Below are the code and all the weights of a small trained network. Each question names an input and a target symbol and asks about switching units off, where a switched-off unit gives its printed mean instead of its output.

import numpy as np


def w(rows, s, z=0):
    codes = np.array(rows[::2]) - 128.0
    scale = np.full(codes.shape[1], s)
    scale[-1] = z or s
    return codes * scale


def f(y):
    return y / 2 * (1 + np.tanh(0.7978845608 * (y + 0.044715 * y**3)))


def softmax(a):
    e = np.exp(a - a.max(-1, keepdims=True))
    return e / e.sum(-1, keepdims=True)


def log_softmax(a):
    a = a - a.max(-1, keepdims=True)
    return a - np.log(np.exp(a).sum(-1, keepdims=True))


def net(x, mask):
    ids = ['ΓΔΘΩβεημπστφ'.index(c) for c in x.split()]
    T = len(ids)
    res = E[ids] + P[:T]
    r = res
    for j in range(2):
        rows = slice(3 * j, 3 * j + 3)
        q, k, v = (r @ M[0][rows].T for M in (Q, K, V))
        z = softmax(np.where(np.tri(T) > 0, q @ k.T / 3**0.5, -1e9)) @ v
        o = O[0][rows]
        res = res + np.where(mask[j], z, o[:, -1]) @ o[:, :-1]
    y = f(res @ A[0][:, :-1].T + A[0][:, -1])
    res = res + np.where(mask[2:10], y, B[0][:, -1]) @ B[0][:, :-1]
    return log_softmax(res[-1] @ U[:, :-1].T + U[:, -1])


Q, K, V, O, A, B = {}, {}, {}, {}, {}, {}
E = w([
[183,189,142],'Γ',
[198,228,59],'Δ',
[79,192,62],'Θ',
[133,204,82],'Ω',
[99,180,80],'β',
[164,98,134],'ε',
[254,41,128],'η',
[152,207,39],'μ',
[28,168,30],'π',
[215,124,143],'σ',
[144,82,57],'τ',
[45,22,233],'φ',
],0.008)
P = w([
[229,245,254],'0',
[66,109,70],'1',
[98,113,64],'2',
[120,127,61],'3',
[140,149,69],'4',
[158,158,64],'5',
],0.0058)
Q[0] = w([
[115,152,229],'h1',
[117,51,174],'h1',
[93,25,207],'h1',
[170,255,39],'h2',
[65,28,223],'h2',
[169,243,77],'h2',
],0.0071)
K[0] = w([
[1,173,68],'h1',
[18,55,78],'h1',
[51,57,33],'h1',
[244,222,255],'h2',
[27,89,30],'h2',
[215,250,194],'h2',
],0.0063)
V[0] = w([
[104,27,185],'h1',
[195,193,178],'h1',
[93,226,82],'h1',
[201,113,74],'h2',
[243,229,206],'h2',
[2,149,14],'h2',
],0.0073)
O[0] = w([
[112,69,211,59],'h1',
[61,95,47,191],'h1',
[104,188,52,174],'h1',
[210,105,74,142],'h2',
[56,53,26,255],'h2',
[186,254,165,76],'h2',
],0.0076,0.0066)
A[0] = w([
[93,200,87,41],'n1',
[108,236,117,155],'n2',
[39,75,149,220],'n3',
[138,157,243,202],'n4',
[94,212,119,200],'n5',
[94,255,79,122],'n6',
[197,23,127,254],'n7',
[67,147,181,244],'n8',
],0.0075,0.0044)
B[0] = w([
[215,226,78,186],'n1',
[133,195,255,183],'n2',
[90,61,201,240],'n3',
[32,40,100,140],'n4',
[140,191,196,204],'n5',
[194,228,180,254],'n6',
[218,111,233,202],'n7',
[24,96,147,142],'n8',
],0.007,0.0058)
U = w([
[62,46,66,92],'Γ',
[84,63,86,81],'Δ',
[102,102,28,56],'Θ',
[119,138,66,104],'Ω',
[156,194,219,89],'β',
[24,89,221,255],'ε',
[76,135,127,138],'η',
[76,36,78,39],'μ',
[227,69,167,220],'π',
[92,2,98,33],'σ',
[74,127,79,158],'τ',
[97,172,151,161],'φ',
],0.0068,0.0056)

Each question gives the input, a string of symbols that net reads in full, and the target symbol t.
The units are the heads (3 rows each of Q, K, V and O) and the neurons (one row each of A and B). Each row of codes is followed by its name. A weight is (code - 128) times the scale printed after its matrix; where a second scale follows, it is the last column's (O, A, B and U).
mask holds one flag per unit, heads first, then neurons. A switched-off unit (its flag False) gives its mean, the last column of its rows in O or B, instead of its output. The means were averaged over made-up inputs and are rounded, as every weight is.
A unit's drop is (log p(t) with every unit on - log p(t) with that unit switched off) / (log p(t) with every unit on - log p(t) with every unit switched off).
The circuit of an input: a set's keep is (log p(t) with only the set's units on - log p(t) with every unit switched off) / (log p(t) with every unit on - log p(t) with every unit switched off). Starting from all 10 units, units are removed one at a time, each time the one whose removal leaves the highest keep (on an exact tie, the one counted first), for as long as the keep stays at least 0.8.
circuit, biggest first: the units of the circuit, biggest drop first
unit that matters most: the unit with the biggest drop
k most important neurons: the k neurons with the biggest drops, biggest first
which heads matter: for each layer, one digit per head in row order, 1 if its drop is at least 0.15 and else 0, layers parted by /
drop when u is switched off: that unit's drop, to one decimal
input π Θ ε τ Θ, target β: which heads matter : 01
input π σ π β, target β: which heads matter : 01
input π μ ε φ Δ, target β: which heads matter : 01
input π ε π Γ, target β: most important neuron : [n2]
input π τ β π, target β: which heads matter : 01
input σ π φ η, target π: which heads matter : 10
input Θ σ η, target π: which heads matter : 11
input π η Δ π π, target β: which heads matter : 01
input ε σ φ, target ε: circuit, biggest first : [h1, h2, n4]
input π π φ Ω φ Ω, target β: drop when n6 is switched off : 0.1
input φ Θ β, target ε: drop when n5 is switched off : 0.0
input π Γ φ π σ μ, target β: drop when n6 is switched off : 0.2
input π π Θ μ σ Θ, target β: drop when n7 is switched off : -0.1
input φ μ π, target ε: unit that matters most : h1
